175,142,100,64
57,46,210,30
The entry just right of 142: 100
Find the entry in the top-left corner.
A: 175
Find the maximum.
A: 210

Read these off the array that follows. Rows and columns are numbered from 1.
1) Which number is the entry directly below -1?
2) Which number is the entry at row 1, column 1?
3) Which number is the entry at row 3, column 1?
4) Which number is the entry in the bottom-right corner?
5) Which number is the entry just right of -4?
6) Which number is the entry in row 1 and column 2?
7) Which number is the entry just left of the largest entry?
8) Which number is the entry directly below -14?
[[ -1   6   8   0]
 [  6 -14 -12   2]
 [  3   0   5  -3]
 [  1   1   1   0]
 [ -4  -3  12   2]
 [-84 -41  67   9]]
1) 6
2) -1
3) 3
4) 9
5) -3
6) 6
7) -41
8) 0
